Here is a tiny trained network, its code and every weight. The questions are about switching its units off for an input and a class, where a switched-off unit gives its printed mean instead of its output.

import numpy as np


def w(rows, s, z=0):
    codes = np.array(rows[::2]) - 128.0
    scale = np.full(codes.shape[1], s)
    scale[-1] = z or s
    return codes * scale


def f(y):
    return y / 2 * (1 + np.tanh(0.7978845608 * (y + 0.044715 * y**3)))


def log_softmax(a):
    a = a - a.max(-1, keepdims=True)
    return a - np.log(np.exp(a).sum(-1, keepdims=True))


def net(x, mask):
    res = np.array(x, float).reshape(1, 4) / 4 @ E
    y = f(res @ A[0][:, :-1].T + A[0][:, -1])
    res = res + np.where(mask, y, B[0][:, -1]) @ B[0][:, :-1]
    return log_softmax(res[-1] @ U[:, :-1].T + U[:, -1])


A, B = {}, {}
E = w([
[123,11,120,130,124],'x0',
[223,144,174,79,203],'x1',
[96,175,229,149,108],'x2',
[190,83,136,172,129],'x3',
],0.012)
A[0] = w([
[91,149,74,74,142,159],'N1',
[185,46,109,101,117,66],'N2',
[204,74,50,68,135,168],'N3',
[138,171,186,195,144,249],'N4',
[137,117,78,99,187,59],'N5',
[179,216,122,124,105,161],'N6',
[106,141,93,36,171,189],'N7',
[68,121,139,153,112,2],'N8',
[92,157,116,201,86,113],'N9',
[113,162,105,14,232,189],'N10',
[166,206,96,13,114,135],'N11',
[180,47,35,34,191,207],'N12',
[213,95,118,177,114,195],'N13',
[161,180,178,94,92,69],'N14',
[142,125,109,108,199,152],'N15',
[71,132,124,178,126,38],'N16',
[132,228,148,70,132,76],'N17',
[237,102,112,202,85,202],'N18',
[60,99,64,86,180,190],'N19',
[174,26,171,65,141,218],'N20',
[235,148,177,207,97,191],'N21',
[66,102,98,137,60,215],'N22',
[77,131,59,213,25,66],'N23',
[178,173,106,251,67,212],'N24',
[137,183,119,76,197,58],'N25',
[216,151,137,205,121,116],'N26',
[84,125,115,131,207,104],'N27',
[137,102,88,128,176,96],'N28',
],0.011,0.0045)
B[0] = w([
[147,209,66,78,48,164],'N1',
[168,42,144,192,164,182],'N2',
[201,59,164,182,176,215],'N3',
[28,131,164,30,156,211],'N4',
[232,120,140,87,93,151],'N5',
[74,207,172,33,211,195],'N6',
[230,166,177,141,45,174],'N7',
[99,150,94,134,65,149],'N8',
[55,139,72,87,107,185],'N9',
[242,225,198,129,71,207],'N10',
[207,209,169,95,119,194],'N11',
[207,33,207,203,99,246],'N12',
[88,83,179,123,221,196],'N13',
[119,169,188,122,110,171],'N14',
[208,140,144,160,176,162],'N15',
[190,154,99,190,49,154],'N16',
[71,214,160,141,165,201],'N17',
[62,61,103,113,222,210],'N18',
[210,104,110,114,34,186],'N19',
[153,85,208,172,93,221],'N20',
[42,84,124,7,181,211],'N21',
[73,102,123,178,24,221],'N22',
[39,122,2,182,75,232],'N23',
[25,78,57,62,139,200],'N24',
[197,240,163,107,84,172],'N25',
[66,73,50,57,200,175],'N26',
[187,131,145,147,53,129],'N27',
[175,52,86,177,87,152],'N28',
],0.007,0.012)
U = w([
[101,86,177,135,112,176],'0',
[250,145,128,119,88,132],'1',
[163,40,134,189,164,3],'2',
[132,225,163,98,146,24],'3',
[57,144,45,168,33,99],'4',
[100,130,111,78,155,99],'5',
],0.011,0.0049)

Each question gives the input, the list of numbers given to net, and the class t.
The units are the neurons (one row each of A and B). Each row of codes is followed by its name. A weight is (code - 128) times the scale printed after its matrix; where a second scale follows, it is the last column's (A, B and U).
mask holds one flag per neuron, in row order. A switched-off neuron (its flag False) gives its mean, the last column of its row in B, instead of its output. The means were averaged over made-up inputs and are rounded, as every weight is.
A unit's drop is (log p(t) with every unit on - log p(t) with that unit switched off) / (log p(t) with every unit on - log p(t) with every unit switched off).
The circuit of an input: a set's keep is (log p(t) with only the set's units on - log p(t) with every unit switched off) / (log p(t) with every unit on - log p(t) with every unit switched off). Starting from the 12 units with the biggest drops (on a tie, the unit counted first), units are removed one at a time, each time the one whose removal leaves the highest keep (on an exact tie, the one counted first), for as long as the keep stays at least 0.8.
circuit, biggest first: the units of the circuit, biggest drop first
most important unit: the unit with the biggest drop
top k neurons: the k neurons with the biggest drops, biggest first
drop when u is switched off: that unit's drop, to one decimal
input [-2,3,1,2], class 3: most important unit => N23
input [-8,0,6,5], class 5: circuit, biggest first => (N24, N21)
input [8,-2,-3,-6], class 2: circuit, biggest first => (N12, N3)
input [7,5,-6,-4], class 1: top 2 neurons => (N10, N7)
input [5,4,5,-6], class 3: top 2 neurons => (N12, N3)
input [6,-2,-5,-5], class 2: top 2 neurons => (N12, N11)
input [-4,-3,7,3], class 5: top 2 neurons => (N4, N21)
input [0,1,3,4], class 5: drop when N12 is switched off => 0.2
input [2,-3,7,6], class 4: drop when N3 is switched off => 0.1
input [4,-7,6,7], class 4: drop when N24 is switched off => 0.0
input [2,3,4,-4], class 3: drop when N12 is switched off => 0.1
